(48) [-51, -48, 79, -93, -125, 166, -123, -85, 115, 175, 59, 24, 338, 29, -107, 44, 124, 27, 76, 69, -52, 170]
(51) [93, -151, 33, 207, 221, 116, -108, -82, 39, -239, 235, -461, -25, -93, 117, -246, -273, -239, 36, -46, 85, 2]
(51) [82, -250, 21, 178, 252, -15, -447, -163, -179, -487, -21, -223, -281, -77, 199, 170, -261, -369, -312, -53, 348, 307]
(58) [23, 133, -27, 41, -122, 76, 89, 21, 54, 10, 163, -153, 91, 1, 106, -163, -33, 41, 221, 59, -101, 17]
(56) [-57, -128, -119, -122, -176, 61, -208, -22, 98, 135, -13, 178, 7, -97, -109, 46, 41, -102, -133, -114, 32, 259]
(58) [189, 41, 27, 59, -263, -74, 92, 148, 252, -319, -197, 351, 155, 449, -61, -257, 120, 266, -195, 41, -1, 178]
(49) [58, 250, 31, 95, 137, -119, 160, 136, -229, 138, 54, 77, 125, -14, 100, 38, -85, 131, 250, 14, -122, 28]
(48) [49, -40, -154, 81, 70, 204, -199, -40, -128, 122, 450, -365, 447, -208, 239, 8, -147, -235, 382, 104, -166, 420]
(56) [-79, -63, 54, 85, -130, 17, -306, -371, 178, -85, 218, -83, -299, -224, -57, 18, -152, -562, -121, 16, -28, -86]
(49) [64, 273, 115, 14, -298, -270, -241, -94, -17, -141, -129, 633, -97, 106, -61, 146, -69, -123, -109, 11, -186, 242]
(56) [-10, -165, -89, -461, -315, -14, -341, -167, 324, -418, -253, 111, -516, 22, -101, -106, -210, -209, -325, -277, -115, -185]
(48) [37, 65, 80, -98, -33, 20, -134, -148, 66, -193, -36, -50, -96, 98, 85, 89, -124, -102, -26, 10, 18, -25]
(49) [-168, -163, 150, -179, -13, 67, -453, -258, -141, -158, -118, -127, -230, -225, -28, 266, -49, -203, -118, -25, 73, 28]
(49) [-169, -171, 43, -212, -429, -3, -420, -179, 145, -69, -170, 337, -188, -145, -275, 41, 133, -156, -268, -69, -99, 127]
(48) [88, 142, 130, 3, 151, -69, 178, 17, -46, -154, -211, 49, -3, 335, 114, 203, 59, 211, -77, 114, 190, -114]
(51) [68, -187, 73, -151, -145, 33, -194, -91, 346, -101, -68, 235, 157, 143, -282, -193, -36, -96, -195, -114, -172, 10]
(58) [177, 609, 115, 103, -160, -241, 324, 251, -16, 240, -50, 605, 230, 285, -1, -108, -79, 362, 270, -48, -211, 161]
(48) [84, -64, 170, -183, -48, 73, -60, 94, 156, -44, -97, 110, 402, 157, -225, -300, -49, 253, 105, -116, -290, 11]
(51) [198, 576, 111, 365, 25, -116, 300, 236, -374, -140, -128, 165, 231, 495, 507, 333, 146, 511, 179, 331, 421, 546]
(49) [6, 200, -64, -4, -224, -195, 307, 146, 103, 114, -193, 468, -123, 201, -106, -1, 221, 225, -124, 25, -21, -124]
(58) [-129, -39, 78, -206, 120, 152, -79, -122, -186, -66, -223, -272, -102, 80, 196, 489, 164, 145, -65, 140, 373, -8]
(48) [-70, 390, 133, 402, 255, -186, 632, 122, -205, 226, 103, -213, -393, -135, 87, -144, -9, 167, 235, 68, 116, -615]
(49) [52, 459, 214, 13, -471, -283, -52, 77, 5, -291, -476, 732, -398, 339, -8, 64, 43, 329, -260, -70, 189, 260]
(51) [-166, -241, -110, -517, -253, 181, -335, -26, 120, 339, -128, 242, 242, -149, -273, 150, 140, 39, -41, -182, -176, 240]
(49) [-36, -191, 66, -90, -16, 35, -202, -139, 97, -105, -75, 29, -23, 1, -129, 55, 26, -131, -183, -10, 8, -28]
(58) [47, -58, -132, -302, -257, 58, -156, 37, 230, -13, -62, 202, 87, 71, -93, -124, -67, 14, -40, -174, -182, 163]
(51) [158, 52, 79, 334, 84, -245, 197, 71, 19, -374, -221, 252, -237, 348, 36, -13, 81, 80, -372, 100, 294, -54]
(58) [102, -184, -2, -40, -52, 10, -344, -65, 134, -193, 102, 65, 128, -72, -122, -240, -245, -254, -47, -154, -253, 191]
(49) [107, 50, -2, 88, 72, 67, 36, -48, 23, -120, 139, -184, 193, 152, 182, 27, -41, -46, 107, 151, 18, 79]
(51) [-201, 266, -33, -364, -247, -78, -349, -21, -431, 222, -26, 194, -74, -423, 87, 329, -101, -3, 381, -77, -399, 221]
(48) [-41, -139, 19, -75, -92, -160, 4, 50, 116, -180, -346, 293, -432, 49, -233, -100, 65, 71, -413, -183, 117, -222]
(58) [-200, -32, 136, -177, 123, 166, -344, -237, -257, 111, 105, -393, -73, -387, 82, 270, -149, -195, 230, -17, -21, -17]
(56) [103, -38, -117, 9, -189, 16, 25, 66, 126, -216, -132, 165, 111, 338, 100, 64, 204, 137, -203, 137, 174, 277]
(56) [-95, -2, -170, -235, -79, 24, 318, 69, 118, 167, -61, -71, -129, 11, -33, -12, 177, 148, 45, 16, -95, -421]
(56) [-21, -33, -55, -15, -331, 20, 79, -103, 437, 70, 24, 228, -84, 121, -210, -169, 151, -116, -207, 11, -20, -126]
(58) [7, -348, -46, -143, 65, 158, -504, -156, 24, -240, 172, -340, 15, -292, -12, -165, -326, -376, 13, -183, -179, 149]
(51) [95, -20, -35, -58, 86, 76, 31, -103, 149, -165, 85, -231, 14, 146, 130, -5, -116, -123, 16, 48, 5, -131]
(58) [197, -112, -131, -20, 191, 11, 168, 68, 306, -154, 90, -183, -108, 120, -8, -382, -312, -120, -79, -237, -37, -267]
(48) [-130, -99, 118, -152, -157, 136, -369, -269, -8, -221, -24, -217, -150, -122, 44, 147, -8, -175, -33, 72, 31, 29]
(49) [40, 271, 218, 98, 213, -108, 136, 12, -124, 89, -45, 47, -87, 35, 21, 49, -174, 88, 111, -69, 61, -152]
(49) [-8, -289, -130, -49, -181, -59, -152, -20, 323, 135, 58, 367, 30, -131, -405, -275, 8, -270, -252, -195, -260, -2]
(48) [140, -16, -117, -45, -139, -163, 65, 188, 190, -9, -186, 540, 51, 233, -181, -138, 32, 115, -250, -160, -58, 154]
(48) [-228, -211, 138, -388, 111, 292, -30, 0, -91, 414, 121, -411, 538, -333, -254, -121, 108, 218, 501, -4, -501, -329]
(51) [15, -133, 165, -303, -239, -131, -503, -61, 103, -247, -298, 511, -69, -25, -345, -123, -178, -62, -236, -294, -311, 141]
(51) [-92, 71, -63, 226, 106, -27, 169, -65, -179, 265, 44, 44, 13, 33, 142, 496, 327, -48, -88, 301, 358, 108]
(51) [3, 30, 132, -239, 77, 26, -588, -284, -203, -279, 78, -201, -117, -244, 164, 200, -466, -380, 170, -118, -226, 136]
(58) [-50, -88, -219, -135, -49, 97, -354, -28, -160, 178, 300, -131, 155, -414, 85, 23, -214, -298, 270, -116, -292, 351]
(51) [-45, -101, -360, -191, -242, 119, 91, -4, 228, 141, 286, -189, 47, -164, 28, -199, 35, -184, 184, 22, -343, -150]
(56) [-107, 257, 345, 201, 89, -14, 135, -170, -18, 126, 38, -133, -243, -80, -50, 2, -55, -15, 93, 41, 154, -342]
(56) [98, 184, -70, 240, 104, 13, 380, 14, 187, 106, 213, -182, -106, 119, 135, -149, -85, -66, 60, 31, 175, -202]
(49) [-117, 9, 84, -132, -183, -243, -121, 119, -62, 140, -343, 621, -288, -160, -377, -45, 38, 131, -236, -290, -109, -19]
(56) [60, 244, 151, 256, 0, -244, 144, -22, 9, -103, -178, 353, -346, 197, -10, 100, 5, 7, -263, 17, 271, -68]
(49) [-47, 553, 312, 115, -85, -167, 232, -122, 94, 187, -98, 253, -495, 60, -47, 35, -163, 37, 16, -113, 189, -332]
(58) [-65, -206, 111, -374, -404, 214, -739, -355, 210, -144, 56, 116, 331, -72, -160, 100, -53, -319, 0, 15, -336, 411]
(58) [-7, -334, -49, -215, 57, 163, -239, -122, 157, -255, -48, -300, -119, -31, -20, -66, -115, -158, -176, -121, 66, -81]
(48) [161, 442, 111, 194, -251, -346, 458, 262, 185, 46, -272, 780, -72, 438, -179, -218, 129, 398, -144, -36, -22, -78]
(48) [-19, 243, 52, 95, 10, -125, 146, -89, -64, -89, -46, -11, -378, 46, 157, 164, -31, -54, -31, 85, 152, -224]
(56) [-128, -81, 192, -109, -138, 290, -306, -176, 59, 43, 67, -269, 174, -121, -45, -16, 10, -1, 123, 9, 63, 190]
(56) [-60, 64, 84, 192, -161, -50, -234, -213, 20, -30, -37, 237, -256, -1, 12, 280, 67, -248, -292, 72, 350, 290]
(56) [84, 20, 79, -77, -124, -49, -66, 159, 55, -107, -296, 365, 72, 237, -112, -70, 33, 295, -183, -143, 105, 270]
[-79, 128, -61, 33, 36, 116, -73, -185, -137, 209, 389, -344, 114, -269, 217, 179, -96, -294, 377, 166, -156, 24] : (51)
[167, -138, -101, 38, -5, -60, 43, 281, 16, -213, -176, 208, 193, 233, -32, -212, 52, 269, -160, -82, 27, 270] : (49)
[74, 273, 33, 208, 148, -246, 531, 267, -137, 95, -182, 255, -66, 238, 24, 8, 161, 382, -5, 75, 105, -239] : (48)
[135, -180, -197, -390, -141, 123, -444, -216, 216, -410, 18, -89, 28, 152, 187, 147, -236, -338, -112, -41, -130, 236] : (51)
[-60, 202, -22, -206, -441, -106, -316, -191, -86, -309, -141, 260, -234, 52, 183, 341, 65, -113, -37, 176, -124, 196] : (48)
[89, 205, 162, 179, 142, -166, 311, 172, -105, -165, -130, 6, -128, 142, 30, -213, -62, 286, 65, -12, 3, -277] : (48)
[-165, -232, 89, -63, 205, 89, -43, -238, 64, 56, 21, -327, -278, -210, -128, 90, -2, -247, -130, -20, 111, -458] : (58)
[67, -129, 130, 104, 99, -4, -213, -147, 84, -213, 42, -44, -29, 6, -66, -78, -164, -235, -142, -41, 22, 17] : (51)
[-75, 106, 24, 193, 481, 185, 294, -192, -130, 365, 298, -595, 18, -60, 293, 425, 22, -173, 196, 235, 412, -243] : (48)
[-72, -138, -110, -49, -96, 142, -135, -47, -7, 116, 110, -87, 197, -92, 23, 110, 142, -71, 37, 96, 6, 228] : (56)
[-96, -196, -216, -372, -198, -3, -125, 112, 41, 14, -185, 137, -179, -158, -142, -75, 29, 67, -107, -228, -170, -36] : (51)
[222, 252, -215, 442, 224, -183, 733, 424, -50, 309, 58, 276, 297, 379, 142, -27, 238, 366, 22, 154, 242, 115] : (56)
[-222, -242, -121, -395, -203, 173, -318, -139, 83, 287, 181, -131, 67, -477, -233, -94, -47, -250, 198, -154, -460, -108] : (48)
[-56, -7, 50, -80, -101, -19, -497, -162, -254, -393, -139, -61, -355, -143, 214, 271, -163, -176, -123, -31, 169, 324] : (49)
[50, 67, -59, 112, -190, -49, 3, 74, 30, -32, 58, 173, 103, 43, 6, -120, 54, 26, 25, 51, -91, 205] : (51)
[-254, -6, 163, 30, 40, 140, -203, -318, -98, 273, 257, -344, -141, -454, -51, 148, -51, -340, 191, 56, -27, -187] : (56)
[-45, 225, 158, 4, 253, -35, 80, -116, -278, -89, -100, -248, -258, 39, 273, 391, -62, 44, 82, 125, 250, -208] : (49)
[-155, -298, -115, -418, -283, 245, -436, -125, 171, 88, 13, -70, 53, -252, -165, -34, -11, -149, -24, -181, -156, 187] : (56)
[-71, 208, -133, 88, 166, -32, 304, -57, -130, 111, 56, -273, -451, -48, 310, 312, 7, -85, 17, 98, 349, -275] : (56)
[186, 234, -90, 183, -325, -181, 326, 169, 230, -173, -18, 395, 112, 393, 17, -265, 161, 188, -34, 163, -160, 29] : (51)
[58, -20, -157, 92, -175, 36, -113, 93, -55, -34, -29, 196, 201, 150, 144, 174, 186, 76, -118, 116, 222, 594] : (51)
[18, 338, 198, 134, 297, -141, 387, 44, -34, 136, -7, -126, -410, -50, 5, -164, -295, 78, 135, -196, 88, -559] : (56)
